Below are the code and all the weights of a small trained network. Each question names an input and a target symbol and asks about switching units off, where a switched-off unit gives its printed mean instead of its output.

import numpy as np


def w(rows, s, z=0):
    codes = np.array(rows[::2]) - 128.0
    scale = np.full(codes.shape[1], s)
    scale[-1] = z or s
    return codes * scale


def norm(h):
    return h / np.sqrt((h * h).mean(-1, keepdims=True) + 1e-5)


def softmax(a):
    e = np.exp(a - a.max(-1, keepdims=True))
    return e / e.sum(-1, keepdims=True)


def log_softmax(a):
    a = a - a.max(-1, keepdims=True)
    return a - np.log(np.exp(a).sum(-1, keepdims=True))


def net(x, mask):
    ids = ['αβγδζθλμξπσ'.index(c) for c in x.split()]
    T = len(ids)
    res = E[ids] + P[:T]
    u = 0
    for l in range(2):
        r = norm(res)
        for j in range(3):
            rows = slice(4 * j, 4 * j + 4)
            q, k, v = (r @ M[l][rows].T for M in (Q, K, V))
            z = softmax(np.where(np.tri(T) > 0, q @ k.T / 4**0.5, -1e9)) @ v
            o = O[l][rows]
            res = res + np.where(mask[u + j], z, o[:, -1]) @ o[:, :-1]
        u += 3
    return log_softmax(norm(res)[-1] @ U[:, :-1].T + U[:, -1])


Q, K, V, O = {}, {}, {}, {}
E = w([
[54,213,85,205,113],'α',
[147,160,161,51,102],'β',
[133,139,171,111,199],'γ',
[95,254,116,25,212],'δ',
[166,175,175,74,60],'ζ',
[116,113,146,59,35],'θ',
[149,181,146,43,64],'λ',
[134,177,144,32,81],'μ',
[141,189,156,51,94],'ξ',
[91,157,115,9,113],'π',
[133,168,158,58,114],'σ',
],0.005)
P = w([
[105,82,116,184,169],'0',
[193,129,78,59,24],'1',
[253,176,191,2,132],'2',
[96,124,96,166,164],'3',
[167,104,97,86,43],'4',
[238,162,218,15,128],'5',
[96,108,95,182,159],'6',
[160,106,112,92,55],'7',
[226,155,234,16,128],'8',
[82,89,108,191,168],'9',
[162,105,120,91,60],'10',
[235,150,239,11,133],'11',
[41,132,99,107,221],'12',
[158,101,125,100,65],'13',
],0.0066)
Q[0] = w([
[87,85,53,205,105],'0.h0',
[64,129,72,195,95],'0.h0',
[209,105,57,99,157],'0.h0',
[164,146,181,191,155],'0.h0',
[197,60,36,181,107],'0.h1',
[192,120,210,94,57],'0.h1',
[196,132,146,145,66],'0.h1',
[8,126,16,200,96],'0.h1',
[78,185,168,62,202],'0.h2',
[128,254,162,49,137],'0.h2',
[56,214,115,161,188],'0.h2',
[180,50,78,148,76],'0.h2',
],0.0078)
K[0] = w([
[103,195,90,65,184],'0.h0',
[84,205,57,94,179],'0.h0',
[206,174,255,72,108],'0.h0',
[68,141,183,201,147],'0.h0',
[252,199,131,121,38],'0.h1',
[177,99,64,75,193],'0.h1',
[193,142,71,97,186],'0.h1',
[57,251,149,205,47],'0.h1',
[10,83,159,154,92],'0.h2',
[20,98,160,105,176],'0.h2',
[62,171,168,198,112],'0.h2',
[240,154,92,72,132],'0.h2',
],0.0078)
V[0] = w([
[157,214,161,64,127],'0.h0',
[70,51,160,64,92],'0.h0',
[171,101,131,121,37],'0.h0',
[75,108,59,83,135],'0.h0',
[93,223,127,179,2],'0.h1',
[195,141,112,107,137],'0.h1',
[127,125,48,39,206],'0.h1',
[106,196,50,108,156],'0.h1',
[89,112,229,98,181],'0.h2',
[183,180,106,99,173],'0.h2',
[82,215,212,96,51],'0.h2',
[101,178,83,76,72],'0.h2',
],0.0071)
O[0] = w([
[78,148,90,212,185,255],'0.h0',
[128,4,183,154,108,211],'0.h0',
[137,147,138,211,38,246],'0.h0',
[34,44,192,72,133,100],'0.h0',
[23,203,189,227,78,121],'0.h1',
[154,71,158,52,95,137],'0.h1',
[125,120,19,10,95,200],'0.h1',
[130,210,98,51,101,151],'0.h1',
[52,170,156,233,200,195],'0.h2',
[253,141,133,157,213,121],'0.h2',
[109,214,22,221,88,245],'0.h2',
[102,128,23,105,112,202],'0.h2',
],0.0056,0.0042)
Q[1] = w([
[206,225,111,69,103],'1.h0',
[123,36,80,201,136],'1.h0',
[88,139,76,185,176],'1.h0',
[159,156,54,159,130],'1.h0',
[59,107,82,213,126],'1.h1',
[155,211,154,185,162],'1.h1',
[128,42,105,86,107],'1.h1',
[108,47,37,135,119],'1.h1',
[152,40,86,240,48],'1.h2',
[1,58,76,170,159],'1.h2',
[93,36,122,209,67],'1.h2',
[66,165,31,208,111],'1.h2',
],0.0079)
K[1] = w([
[161,24,178,86,137],'1.h0',
[180,214,56,219,49],'1.h0',
[124,154,130,172,81],'1.h0',
[185,149,148,151,90],'1.h0',
[37,155,95,117,132],'1.h1',
[121,138,172,204,182],'1.h1',
[134,103,92,41,97],'1.h1',
[119,124,64,52,118],'1.h1',
[78,196,44,162,101],'1.h2',
[165,210,65,108,88],'1.h2',
[92,196,40,159,156],'1.h2',
[171,254,69,62,40],'1.h2',
],0.0089)
V[1] = w([
[163,134,210,133,102],'1.h0',
[129,168,93,85,214],'1.h0',
[124,45,37,109,108],'1.h0',
[97,2,145,144,207],'1.h0',
[69,57,228,104,178],'1.h1',
[136,201,206,46,151],'1.h1',
[226,212,137,83,66],'1.h1',
[124,173,34,117,93],'1.h1',
[132,206,102,32,65],'1.h2',
[195,157,136,72,77],'1.h2',
[228,119,193,192,149],'1.h2',
[75,60,128,186,87],'1.h2',
],0.0049)
O[1] = w([
[91,144,78,66,147,109],'1.h0',
[107,160,215,149,65,116],'1.h0',
[175,127,78,208,139,165],'1.h0',
[88,158,143,182,222,19],'1.h0',
[205,167,112,102,2,6],'1.h1',
[132,143,226,165,79,95],'1.h1',
[78,103,217,219,173,184],'1.h1',
[65,104,68,152,172,228],'1.h1',
[148,127,238,33,164,252],'1.h2',
[205,77,205,52,189,204],'1.h2',
[220,63,74,161,105,70],'1.h2',
[56,115,56,127,136,116],'1.h2',
],0.0049,0.0029)
U = w([
[100,61,161,65,112,130],'α',
[199,41,85,147,189,195],'β',
[169,81,160,123,143,183],'γ',
[173,134,166,104,148,139],'δ',
[199,174,34,146,38,218],'ζ',
[75,18,147,118,19,137],'θ',
[32,76,47,61,136,71],'λ',
[105,215,42,168,236,4],'μ',
[101,190,187,254,72,196],'ξ',
[159,211,94,40,186,62],'π',
[144,143,170,120,97,101],'σ',
],0.0083,0.0036)

Each question gives the input, a string of symbols that net reads in full, and the target symbol t.
The units are the heads (4 rows each of Q, K, V and O). Each row of codes is followed by its name. A weight is (code - 128) times the scale printed after its matrix; where a second scale follows, it is the last column's (O and U).
mask holds one flag per head, layer by layer. A switched-off head (its flag False) gives its mean, the last column of its rows in O, instead of its output. The means were averaged over made-up inputs and are rounded, as every weight is.
A unit's drop is (log p(t) with every unit on - log p(t) with that unit switched off) / (log p(t) with every unit on - log p(t) with every unit switched off).
The circuit of an input: a set's keep is (log p(t) with only the set's units on - log p(t) with every unit switched off) / (log p(t) with every unit on - log p(t) with every unit switched off). Starting from all 6 units, units are removed one at a time, each time the one whose removal leaves the highest keep (on an exact tie, the one counted first), for as long as the keep stays at least 0.8.
units of the circuit, in order: the units of the circuit, biggest drop first
unit that matters most: the unit with the biggest drop
heads that matter: for each layer, one digit per head in row order, 1 if its drop is at least 0.15 and else 0, layers parted by /
drop of u: that unit's drop, to one decimal
input θ μ ζ, target θ: units of the circuit, in order -> (0.h0 1.h2)
input ζ ξ γ, target ζ: heads that matter -> 010 / 001
input ζ μ ζ δ ζ μ ξ β π, target ζ: units of the circuit, in order -> (0.h1 1.h2)
input λ ζ θ σ π μ ζ ζ δ ζ μ π, target λ: units of the circuit, in order -> (0.h2 1.h1)
input ζ μ μ δ, target ξ: heads that matter -> 011 / 000
input ξ μ β ζ ζ μ ζ γ δ, target ξ: unit that matters most -> 0.h0
input μ μ ζ δ μ π, target μ: heads that matter -> 100 / 100
input ξ ζ θ, target ξ: units of the circuit, in order -> (0.h0 0.h2)
input λ π σ, target λ: heads that matter -> 101 / 000
input ξ μ μ μ μ μ ζ β ξ μ ζ π, target ξ: units of the circuit, in order -> (0.h0 1.h0)
input ζ μ δ α ζ ζ δ ζ α, target ζ: heads that matter -> 110 / 001
input ζ ζ ζ ξ ξ ζ ξ γ, target β: heads that matter -> 011 / 010
input ζ ζ α ζ ζ λ, target ζ: heads that matter -> 010 / 001
input μ γ μ σ ζ ζ ξ ζ ξ, target μ: heads that matter -> 110 / 000
input λ ζ μ ζ ζ β ζ μ μ ζ δ γ ξ, target ξ: units of the circuit, in order -> (0.h1)
input δ ζ β ζ θ μ π δ π ζ δ γ α, target ξ: heads that matter -> 010 / 000
input ζ μ δ σ γ π, target ζ: heads that matter -> 110 / 001
input ξ ξ α π ζ ζ ζ γ β β, target ξ: heads that matter -> 010 / 000
input ζ ζ ξ μ, target ξ: heads that matter -> 011 / 000
input μ μ ζ, target μ: units of the circuit, in order -> (0.h0 1.h0)
input ξ μ π π ξ, target λ: units of the circuit, in order -> (1.h1)
input β ζ μ ζ π π π μ δ, target β: drop of 1.h2 -> 0.3
input ζ μ δ δ ζ σ ζ, target π: drop of 0.h0 -> 0.5
input π μ μ μ ζ λ ζ, target λ: drop of 1.h2 -> -0.1
